In the rows, 128 means zero.
Each row of numbers stands for one element and depends on some of the facts below. Use the named rows to name the rest.

Facts:
η: refers to; ζ: hangs directly under
K589 η K514 K65
K596 η K668
K870 η K116
K780 η K532
K679 η K636
K299 η K494 K913
K571 η K596
K144 η K508 K863 K571 K258
K835 η K919
K925 η K462 K290 K328
K360 η K468
K636 η K314
K733 η K596 K668
K432 η K668
K570 η K951
K472 η K636
K391 η K999 K514 K668
K393 η K999 K870 K149 K258
K830 η K609 K491
K514 η K863
K509 η K514 K748
K609 η K596 K668
K542 η K550 K149
K39 η K636
K399 η K925 K341
K488 η K501 K748
K187 η K596 K16
K872 η K314 K328
K402 η K290
K25 η K434
K494 η K596 K438
K57 η K754
K913 η K668 K748
K532 η K127
K863 η K596 K668
K793 η K224 K555 K258
K640 η K454 K636
K641 η K328
K823 η K532
K425 η K454
K350 η K56
K241 η K571 K187 K821
K56 η K532 K328
K462 η K571 K501 K733 K328
K539 η K287
K330 η K328
K868 η K437 K870 K43
K752 η K863 K821
K468 η K668
K566 η K641
K785 η K211
K260 η K578 K872
K972 η K187 K510
K258 η K510 K733
K550 η K609
K409 η K863
K15 η K609 K872
K224 η K925 K121 K144 K56
K491 η K290
K181 η K314
K438 η K330 K821
K116 η K454
K510 η K149
K211 η K596
K127 η K596 K668
K79 η K793
K754 η K550 K391
K434 η K290
K748 η K596 K733
K65 η K330 K609
K662 η K596 K402
K43 η K835
K121 η K939 K733
K805 η K863
K898 η K719 K43
K946 η K550
K328 η K863
K719 η K241 K859 K434
K962 η K830
K492 η K504 K913
ζ K488 <- K589 K733 K454 K532 K641 K951 K550 K530 K510
ζ K16 <- K596 K509 K821 K651 K999 K662
ζ K834 <- K870 K841 K121 K946
ζ K757 <- K780 K609 K668 K805
ζ K15 <- K679 K360 K429 K181
ζ K823 <- K32 K508
ζ K955 <- K299 K241 K116 K531
ζ K471 <- K571 K437 K149 K830 K972 K955 K434
ζ K972 <- K144 K187
ζ K399 <- K708
ζ K437 <- K835 K472 K25 K494 K199
ζ K123 <- K925 K757 K402 K287 K823 K578 K409 K15 K79 K154
ζ K571 <- K636 K57 K961 K501 K868 K260
ζ K754 <- K432 K542 K290 K987 K438
ζ K81 <- K570 K393 K341 K56 K462 K566 K174 K748 K492
ζ K514 <- K391 K872 K919 K468 K491 K857 K898
ζ K314 <- K885 K399 K488 K16 K863 K793 K425 K127 K328
ζ K211 <- K514 K693 K640 K752 K859
ζ K946 <- K39 K258
ζ K125 <- K722 K913 K539 K785 K81
ζ K722 <- K555 K939
ζ K328 <- K350 K537
ζ K793 <- K330 K985 K962
ζ K65 <- K504 K224 K754 K43 K719

Known rows:
K123: [ 89 133  61 102 179 120 131 131 111 111 171 142 123  36 120  82 115 178
 136 121 120 108  76 149 135 148 136 136]
K835: [131 159  53 135 100 100 133 133 151 123 133 131 124  58 121  89 134 149
 163 101 144 131 127 122 140 151 136 168]
K39: [118 132  99  99 126 123 107 148 121 116 201 141 131  70 151  84  79 133
 172  74 153 135  87 127 144 146 110 151]
K609: [ 94  99  83 136 159  99 133 151 166  96 203 115 121  50  95  98  72 169
 135 126 146 129  95 114 106 127 121 132]
K830: [113 112  77 138 110  98 126 100 167 114 159 126 125  62 118  97  96 139
 170 107 167 127 113 113 122 127 133 164]
K391: [145  88  86 123 162 103  95 151 149  70 163 127  90  59 131 137  85 144
 186 129 168 147 137 144 134 129 111 162]
K999: [123 117  77 110 126 115 137 191 168  79 140 117  82  78 117  95  75 147
 122  95 162 157 122 129 112 151 154 126]
K961: [131 139  60 137 103  82 138 123 122 122 150 143 144  64 135  88 107 162
 170 108 152 140 120 128 132 140 149 148]
K438: [121  95  95 117 137 105 115 123 153 103 171 125 114  54 123 116  82 152
 169 108 164 134 106 120 126 118 125 151]
K181: [101 139  96  95 153 113 111 148 129 119 231 124 141  71 125  75  76 146
 165  94 143 115  77 125 137 138 103 137]
K570: [150 103  88  89 131  79 126 131 129 147 176 144 123  61 158 119 111 187
 129  79 128 107 123 134 168 121 147 154]
K510: [126 115  77 108 125 109 131 175 174  81 140 110  78  86 128  96  86 143
 133  85 160 151 122 127 117 140 156 138]
K859: [132 122  93 113 129 128 135 143 163 122 127 125 112  35 109 131 103 169
 163 130 163 139 113 109 127 120  97 155]
K532: [112  96  93  95 126 116 142 147 162  89 145 116 100  77 124  95  56 150
 135  92 176 157 110 123 109 116 160 122]
K350: [116  97  96  87 135 115 120 121 161 102 160 114 102  80 138  96  74 141
 162  81 170 142 104 124 123 111 152 139]
K174: [143 100  97  94 121  81 137 140 138 140 167 148 123  53 150 128 105 186
 118  82 125 119 122 127 166 128 142 151]
K733: [112  87  91 107 130 120 138 153 176  76 144 110  83  84 117  99  66 143
 132  92 177 154 115 126 105 122 157 126]
K509: [114  91  87  90 146 108 112 124 173  82 170 105  87  94 135  96  82 137
 160  82 170 138 118 129 118 111 169 140]
K641: [110 101 110  87 124 124 134 135 162  99 165 107 105  75 135  92  59 143
 154  81 178 152  96 109 113 113 149 127]

Which element is each row?
No name comes twice in this set of rows, the named rows included.
[121 121  91 113 137 114 122 112 179 126 152 113 103  53 114 117 116 159
 166 106 155 115 115 113 137 117 117 167] | K719
[107 124  76 121 167  98 121 139 159 103 198 114 109  64 111  96 101 163
 155 116 142 110 104 128 128 117 131 147] | K79
[108  96  71 155 109  89 121 106 157 102 172 132 127  60 118  88  84 133
 170 110 167 140 118 122 118 135 157 154] | K494
[131 109 106 104 143 127 123 120 157 110 138 131 111  35 114 143  95 161
 196 132 174 141 114 107 132 110  92 164] | K491
[116 103  66 158 107  87 128 121 166  99 161 133 119  57 115 102  88 141
 155 115 159 141 120 125 117 142 146 160] | K187
[ 92  98  80  93 145 148 140 131 160  81 117 123  76  51 126  95  82 148
 121  91 154 153  96 148 103 149 164 134] | K16
[125 133  58 164  99  89 140 177 160  90 149 141 115  57 113  96  94 147
 133 113 153 154 128 127 123 171 133 151] | K149
[ 97 124  93 116 150 117 140 119 175 130 171 109 127  45  95  99 106 171
 148 125 155 111  91 104 115 114 110 146] | K402
[ 74  91 107  96 128 160 147 122 148  89 131 141  93  42 126  92  55 145
 129  89 161 158  75 132 103 153 143 131] | K328
[ 72  99  87 103 183 126 104 109 139  93 223 127 114  48 118  79  86 147
 155 106 129 106  66 150 118 145 124 145] | K15

Now the same elements, written a new way:
Some elements and their rows:
K510: [112 151 160 119 111  97 138 188 112 175 134 109 127 154 104 129 122 119
 127 111  78 114 141 133 164 103 119  97 154 114 167  98 105 154 162 143
 121]
K438: [ 97 145 185 123  92  97  77  48 116 130 157 143  92 196 187 120 127 156
 102 131 124  96 153 152 142  95 122 147 112 154 100 152 129 106 151 114
 113]
K116: [140 157 153 115 120 158 122 111  97 117 148 107 156 105 109  81  90 144
 126 153 136 133 120 128 107 158 139 142 116 140 153  82 121 119  82  89
 123]
K360: [138 111 135 117  99 101 157 116 128 102 125 129 137 126 137 196 186 145
 148 147 134 176 122 122 128 141 121 157 157 147 143 148 135 154  86 114
 110]
K241: [144 154 147 123 130 146 139 111 103 124 145 102 141  96 116  75  78 149
 142 153 129 132 131 148 126 156 115 145 110 150 143  96 127 105  99  82
 130]
K260: [136 166 161 139 132 163 126 113  99 125 144  97 155  96 130  77  90 141
 146 145 136 133 122 146 101 170 134 144 111 131 136  95 125 117  86  86
 132]
K187: [130 136 141 130 127 137 149  91 126 144 138  89 127  77 108  72  94 137
 152 161 120 116 128 132 132 158 122 137 100 162 150  98 137  97 105  73
 133]
K127: [ 96 121 142 134 127 113 134 134 149 205 115  87 114 122 111 128 175  78
 138 122  68  89 115 107 145 131 140 105 132 118 141 121 139 153 146 113
 133]
K15: [179  72 115 118 108 115 119 112 154  85 116  79 147  91 140 219 172 154
 131 153 163 174 135 159 117  95 120 138 171 119 152 171 135 158 102 143
 128]
K43: [102 141 163 113 106 109  91  80 113 123 147 137  99 177 157 122 133 155
 112 137 131 113 146 134 136 101 131 143 120 150 117 137 128 118 134 117
 109]
K805: [180 115 135  84 119  92 171 121 130  94 101 140 119 134 137 180 159 139
 115 137 107 184 117 140 148 156  95 186 159 154 126 163 133 165  94 103
 108]
K835: [140 165 156 133 131 159 126 110  94 124 144 104 148  96 123  79  89 149
 141 150 137 143 127 143 113 160 133 144 115 135 143  93 121 117  89  90
 133]
K821: [122 129 142 143 141 113 146 184 110 176 141 144 136 156 114 145 119 103
 114 104  89 113 128 121 163 123 105 101 129 108 142 107 103 137 161 135
 135]
K471: [193 108 123 153 167 185  96 103 118 122 139  95 157  68 133 110  78 127
 105 151 175 126 127 148 103 129 112 120 101 106 138 123 111 107 107 120
 170]
K437: [196 114 125 154 165 194  97 102 111 120 141  93 161  64 128 103  71 127
 107 154 176 123 132 155 106 138 111 122  98 110 141 115 108 105 101 117
 173]
K693: [116 133 103 155 163 122 131 123 151 138 110 182 147 144 130 113 136 132
 138 110 149 137 151 105 139 141 137 158 110 142 124 117 127 103 118 175
 108]
K123: [192  62 101 139 131 126 130 111 147  95 126 124 143  96 138 217 151 134
 111 150 173 164 130 140 129  99  96 132 137 123 143 170 123 132 112 147
 151]
K757: [199  57 102 138 125 125 134 112 144  93 125 120 151  91 146 229 164 136
 118 152 174 174 132 141 127 104  94 132 142 126 149 173 125 135 110 142
 151]
K555: [110 133  97 131 109 133 130 147 108 105 118 189  94 115 143 111 117 122
 134 114 148 140 101 105 112 142 133  95 130 145 109 156 126 105 152 137
 146]

Which element is each row?
No name comes twice in this set of rows, the named rows included.
[134 128 134 133 108 122 198 119 137  83 140 118 130 149 131 197 170 152
 180 123 133 155 135 156 114 128 101 167 134 114  98 152 165 153 102 108
 123] | K925
[120 136 146 138 118 119 142 187 104 182 145 148 150 162 110 149 125  87
 101 103  86 106 129 108 152 121 110  95 130 105 158  94 101 144 155 151
 137] | K454
[ 79 134  82 106  62 108 160 129 142 106  98 146  52  75 130  73 118 113
 170 132 121 112  90  95 109 134 148  82 134 185 112 170 157 101 167 118
 149] | K748
[140  91 126 148 123 114 138 101 121 143 111 155 133 114 148 208 221 107
 141 137 137 179 101  94 127 171 121 151 145 136 137 157 137 155  80 109
 136] | K668
[102 148 156 147 122 112 151 175 147 150 143  93 161 150 140 146 120 116
 141  85  66  97 130 178 141 133 122 122 145  88  97 125 143 155 169 131
 128] | K330
[ 83 110 100 116 174 111 115 130 143 104 152 121 117 146 107 134 131 167
 134 143 121 134 110 130 156 134 155 115 128 132  98 110 137 105 144  71
  89] | K121
[140 155 147 115 102 167 127 104 102 105 158 105 176 108 111  84  92 124
 115 151 133 116 110 119  89 165 149 145 106 141 144  73 131 120  71  84
 118] | K472
[135 109 176 116 108 128   5  36 121 117 141  97  91 170 188 129 132 158
  71 149 169  99 171 167 122  46 137 130 125 124 118 179 117 134 151 151
 130] | K754
[115  71  67 106 226 137  45 137 163  75 143  77 119 127 102 152 121 176
  99 158 161 139 116 157 151  94 179  90 145  88  87 128 128 116 149  79
  91] | K946
[ 95 142 193 122  97  99  52  56 100 134 156 136  88 193 191 116 133 163
 107 138 138 112 160 141 140  89 132 143 124 153 116 150 120 117 143 125
 111] | K542

Now the same elements, written a new way:
Known rows:
K350: [151 115 119 134 123 120 144 109 115 107 121 115 122 123 120 114 141 132
 122 107 123 122 126 151 145 151 141]
K693: [108 126 120 118 139 135 121 135 137 154 132 140 125 120 110 152 170 141
 154 128 113 143 126 155 105 149 130]
K402: [151 156 132 132 144 135 147 149 132 117 121 123 143 104 136 131  88 141
 118 144 118 112 126  92 104 187 131]
K330: [127 106 140 115 136 106 151 137 109  97 131 105 133 146 111 130  91 114
 138 117 113 133 102 126 142 129 128]
K79: [150 145 125 135 107 112 137 105 120 149 122 124 120  84 158 112 132 150
 118 136 115 111 161 140 107 191 128]
K841: [119 152 120 147 141 128 112 118 135 111 123 135 132 117 128 159 149 136
 128 122 136 136 138 138 134 146 129]
K636: [107 128 189 139 168 157 119 118 140 141 114 149  86 139 119 119 118 103
 146 130  97 134 116  88 153  99 107]
K454: [ 81 128 168 144 160 138 113 184 110  67 131 120  82 153 142 131 135  98
 150 133 136 136 149 134 118  96 121]
K531: [111 128 136 143 153 142 108 108 141 114 117 140 126 130 130 134 168 115
 146 123 121 124 142 109 127 133 134]
K181: [150 171 153 147 161 147 130 141 131 130 126 127 105 108 124 122 109 166
 133 136  78 120 132 111 152 162 113]
K999: [ 91 114 145 100 110  83 109 105 113 142 114 104 119 138 142 161 107  76
 147 132 134 159 157 136 117 145 114]
K16: [ 88 161 140  87  82 100 132  90 118 136 148  94 133 217  99 106 117 113
  96 136 165 151 123 118 141 152 117]
K589: [172 107 106 123 150 112 133 176  79  71 125 110 138 138 155 118 161 137
 168 114 134 120 118 143 146  95 114]
K360: [154 138 107 130 131 111 130 125 120 121 130 124 134  88 141 156 114 146
 135 141 100 119 149 105 129 125 119]
K951: [113 111 116 151 175 141 112 174 108  38 137 114 114 153 150 144 179 120
 136 120 130 129 150 136 116 146 140]
K492: [149 116 114 130  82 115 107 137 123  66 125 143 133 119 121 172 128 173
 137 113 124 133 149 106 167  84 133]
K530: [123 136 128 142 151 127 127 166 111  48 131 115 117 166 156 120 169 139
 144 116 136 120 134 140 122 111 135]
K125: [136 115 140 112  87 174 105 123 158  99 149 147 127 169 125 154 125 148
  59 122 130 123 163 138 140  68 151]
K501: [106  89 139 132 144  96 137 111 133 116 117 136 123 125 110 107 116 100
 137 112 116 119 121  78 117 131 138]

Name these rows:
No name comes twice in this set of rows, the named rows included.
[127 214 133 137 116 109  95 134 129 190 114 153 128 130 165  78 161 139
 169 132 155 120 131 111 136 111 114] | K868
[142 137 111 124 101 108 149 157 118 151 127 135 138 104 108 111 120 156
 162 130 113 130 105 136 128 124 126] | K752
[145 100 138 118 164 120 111 182  85 102 118 102 126 141 169 175 118  88
 140 129 130 136 142 154 104  84 113] | K550
[146 121 102 157 113 125 149 104 136 160 124 128 123  88 146 109  96 116
 123 101 149 113 105 180 133 170 134] | K224
[170 144 139 111 159 125 113 118 137 168 107 135 150 129 136 121 127 108
 143 123 122 123 106 112 127 114 134] | K830
[ 98 175 151 141 135 125  95 122 137 175 117 146 106 121 141  99 145 115
 159 129 141 136 134 119 133 111 112] | K116
[ 97 146 173 115 129 126  94  99 169 206 136 154 117 158 156  54 174  96
 107 144 142 109 126  87  90  71 130] | K437
[159 114 137 116 158 123 145 139 125 116 116 111 146 106 136 173  63 117
 122 147 106 127 138 103 117 128 117] | K609
[102 107 181 113 159 143 141 127 120 117 150  84  81 224 105 100 125 110
  86 136 116 140 114 136 155 127 116] | K314
[145 102 131 101  91 116 123  75 149 211 138 146 140 139 152  45 182 118
 102 137 149  99 111 112 100  57 120] | K972
[101  82  86 151 138 131 117 122 129 105 150 137 136 115 106 173 117  96
 139 126 145 131 132 118 141 114 118] | K504
[154 111 125 134 107  82 137 103 120 152 111 138 126 103 139  65 132 124
 142 109 130 118 117 124 128 131 134] | K144
[152 117 166 113 153 142 149 157 117 189 114 131 118 120  76 134 105 145
 149 127  96 143  81 177 125 141 117] | K872
[160 141 130 116 144 117 106 103 122 183 107 140 145 113 160 140 149 101
 157 132 111 136 136 125 136  94 111] | K57

